Here is a tiny trained network, its code and every weight. The questions are about switching its units off for an input and a class, where a switched-off unit gives its printed mean instead of its output.

import numpy as np


def w(rows, s, z=0):
    codes = np.array(rows[::2]) - 128.0
    scale = np.full(codes.shape[1], s)
    scale[-1] = z or s
    return codes * scale


def norm(h):
    return h / np.sqrt((h * h).mean(-1, keepdims=True) + 1e-5)


def f(y):
    return y / 2 * (1 + np.tanh(0.7978845608 * (y + 0.044715 * y**3)))


def log_softmax(a):
    a = a - a.max(-1, keepdims=True)
    return a - np.log(np.exp(a).sum(-1, keepdims=True))


def net(x, mask):
    res = np.array(x, float).reshape(1, 5) / 4 @ E
    u = 0
    for l in range(2):
        y = f(norm(res) @ A[l][:, :-1].T + A[l][:, -1])
        res = res + np.where(mask[u : u + 15], y, B[l][:, -1]) @ B[l][:, :-1]
        u += 15
    return log_softmax(norm(res)[-1] @ U[:, :-1].T + U[:, -1])


A, B = {}, {}
E = w([
[86,121,3,184],'x0',
[174,121,108,198],'x1',
[127,130,133,127],'x2',
[164,168,91,99],'x3',
[183,38,96,84],'x4',
],0.0049)
A[0] = w([
[234,187,78,76,92],'L0N1',
[53,114,124,56,212],'L0N2',
[166,240,108,135,127],'L0N3',
[198,164,95,122,126],'L0N4',
[194,131,146,77,135],'L0N5',
[90,139,71,128,162],'L0N6',
[115,39,198,253,111],'L0N7',
[120,189,207,138,83],'L0N8',
[190,141,110,175,177],'L0N9',
[192,108,93,117,121],'L0N10',
[105,118,70,170,251],'L0N11',
[154,64,127,254,122],'L0N12',
[236,154,184,186,100],'L0N13',
[173,128,70,252,75],'L0N14',
[29,61,168,96,125],'L0N15',
],0.0083,0.0028)
B[0] = w([
[184,131,142,195,194],'L0N1',
[207,253,117,146,225],'L0N2',
[142,115,159,215,196],'L0N3',
[129,170,107,183,160],'L0N4',
[65,138,128,151,202],'L0N5',
[107,162,193,89,191],'L0N6',
[203,192,149,208,228],'L0N7',
[69,102,133,133,216],'L0N8',
[130,197,185,105,189],'L0N9',
[155,140,177,161,175],'L0N10',
[125,107,216,104,255],'L0N11',
[149,172,81,75,229],'L0N12',
[139,144,193,77,220],'L0N13',
[78,170,126,41,236],'L0N14',
[200,203,79,143,188],'L0N15',
],0.0059,0.003)
A[1] = w([
[112,201,141,240,213],'L1N1',
[95,168,9,162,159],'L1N2',
[130,78,113,179,102],'L1N3',
[48,103,27,118,170],'L1N4',
[103,129,104,169,106],'L1N5',
[182,39,155,93,90],'L1N6',
[204,50,99,125,200],'L1N7',
[183,102,73,82,186],'L1N8',
[183,66,103,68,174],'L1N9',
[178,238,77,69,119],'L1N10',
[94,125,105,102,204],'L1N11',
[63,150,1,111,159],'L1N12',
[152,170,240,170,193],'L1N13',
[62,36,156,196,96],'L1N14',
[137,66,232,115,252],'L1N15',
],0.008,0.0024)
B[1] = w([
[136,119,61,143,219],'L1N1',
[143,49,218,122,149],'L1N2',
[110,160,127,81,112],'L1N3',
[119,99,145,19,129],'L1N4',
[109,126,152,99,119],'L1N5',
[53,117,156,144,138],'L1N6',
[65,207,62,190,147],'L1N7',
[99,174,118,142,151],'L1N8',
[67,159,132,174,147],'L1N9',
[182,104,126,127,228],'L1N10',
[109,254,157,73,133],'L1N11',
[128,120,203,73,150],'L1N12',
[125,83,79,96,255],'L1N13',
[140,198,109,115,117],'L1N14',
[95,167,101,55,181],'L1N15',
],0.0067,0.0076)
U = w([
[108,127,211,15,173],'0',
[242,206,141,135,161],'1',
[154,161,55,121,222],'2',
[16,175,64,210,166],'3',
[233,108,71,207,141],'4',
[141,44,105,150,42],'5',
[81,13,141,184,2],'6',
[76,2,160,202,5],'7',
],0.0099,0.0068)

Each question gives the input, the list of numbers given to net, and the class t.
The units are the neurons (one row each of A and B). Each row of codes is followed by its name. A weight is (code - 128) times the scale printed after its matrix; where a second scale follows, it is the last column's (A, B and U).
mask holds one flag per neuron, layer by layer. A switched-off neuron (its flag False) gives its mean, the last column of its row in B, instead of its output. The means were averaged over made-up inputs and are rounded, as every weight is.
A unit's drop is (log p(t) with every unit on - log p(t) with that unit switched off) / (log p(t) with every unit on - log p(t) with every unit switched off).
The circuit of an input: a set's keep is (log p(t) with only the set's units on - log p(t) with every unit switched off) / (log p(t) with every unit on - log p(t) with every unit switched off). Starting from the 12 units with the biggest drops (on a tie, the unit counted first), units are removed one at a time, each time the one whose removal leaves the highest keep (on an exact tie, the one counted first), for as long as the keep stays at least 0.8.
circuit, biggest first: the units of the circuit, biggest drop first
unit that matters most: the unit with the biggest drop
k most important neurons: the k neurons with the biggest drops, biggest first
k most important neurons of layer l: the k neurons of layer l with the biggest drops, biggest first
input [-3,6,3,7,-6], class 4: unit that matters most	L0N3
input [8,-3,3,-8,-7], class 0: 3 most important neurons of layer 0	L0N1, L0N10, L0N3
input [3,7,-2,-6,6], class 1: circuit, biggest first	L0N12, L0N7, L1N13
input [1,-7,7,-5,-5], class 1: circuit, biggest first	L0N2, L0N15
input [0,8,-7,-7,-2], class 1: circuit, biggest first	L0N7, L0N14
input [7,6,4,7,6], class 0: circuit, biggest first	L0N14, L1N12, L1N2
input [3,4,5,-6,-5], class 4: circuit, biggest first	L1N15, L0N5, L1N7
input [7,-8,5,1,5], class 1: circuit, biggest first	L0N2, L1N13
input [4,-7,4,-2,6], class 1: 3 most important neurons	L0N2, L0N15, L1N13
input [6,-6,-5,-1,3], class 0: 2 most important neurons of layer 0	L0N7, L0N1
input [-6,-7,-5,-1,1], class 1: 2 most important neurons of layer 0	L0N2, L0N15
input [3,4,6,-6,7], class 3: 2 most important neurons of layer 1	L1N7, L1N9
input [7,8,-1,2,3], class 1: circuit, biggest first	L0N9, L0N11, L1N13, L0N14
input [-5,-2,0,0,-6], class 3: 2 most important neurons of layer 0	L0N8, L0N11
input [5,5,-3,2,3], class 0: circuit, biggest first	L0N14, L1N12
input [-6,0,-6,-8,-8], class 3: 3 most important neurons of layer 1	L1N10, L1N1, L1N13
input [8,5,4,0,-8], class 0: 2 most important neurons	L0N14, L1N12
input [8,0,-8,7,0], class 0: unit that matters most	L0N7
input [-5,-6,7,2,8], class 3: 2 most important neurons	L1N9, L1N7
input [-5,3,-7,-2,-5], class 2: 4 most important neurons	L0N11, L1N15, L1N1, L1N2
input [-3,0,2,-8,-2], class 4: most important neuron	L0N7
input [-6,6,3,-3,-5], class 0: 3 most important neurons of layer 1	L1N15, L1N10, L1N7
input [5,8,-4,-2,5], class 1: 2 most important neurons of layer 0	L0N12, L0N14
input [0,-6,7,-6,-6], class 2: 3 most important neurons	L0N15, L1N1, L0N2
input [-3,-3,1,-2,-5], class 3: 4 most important neurons	L0N8, L0N12, L1N10, L0N7
input [-5,-2,7,-6,3], class 2: 2 most important neurons of layer 0	L0N15, L0N11
input [6,8,4,7,5], class 1: 2 most important neurons	L0N14, L1N13
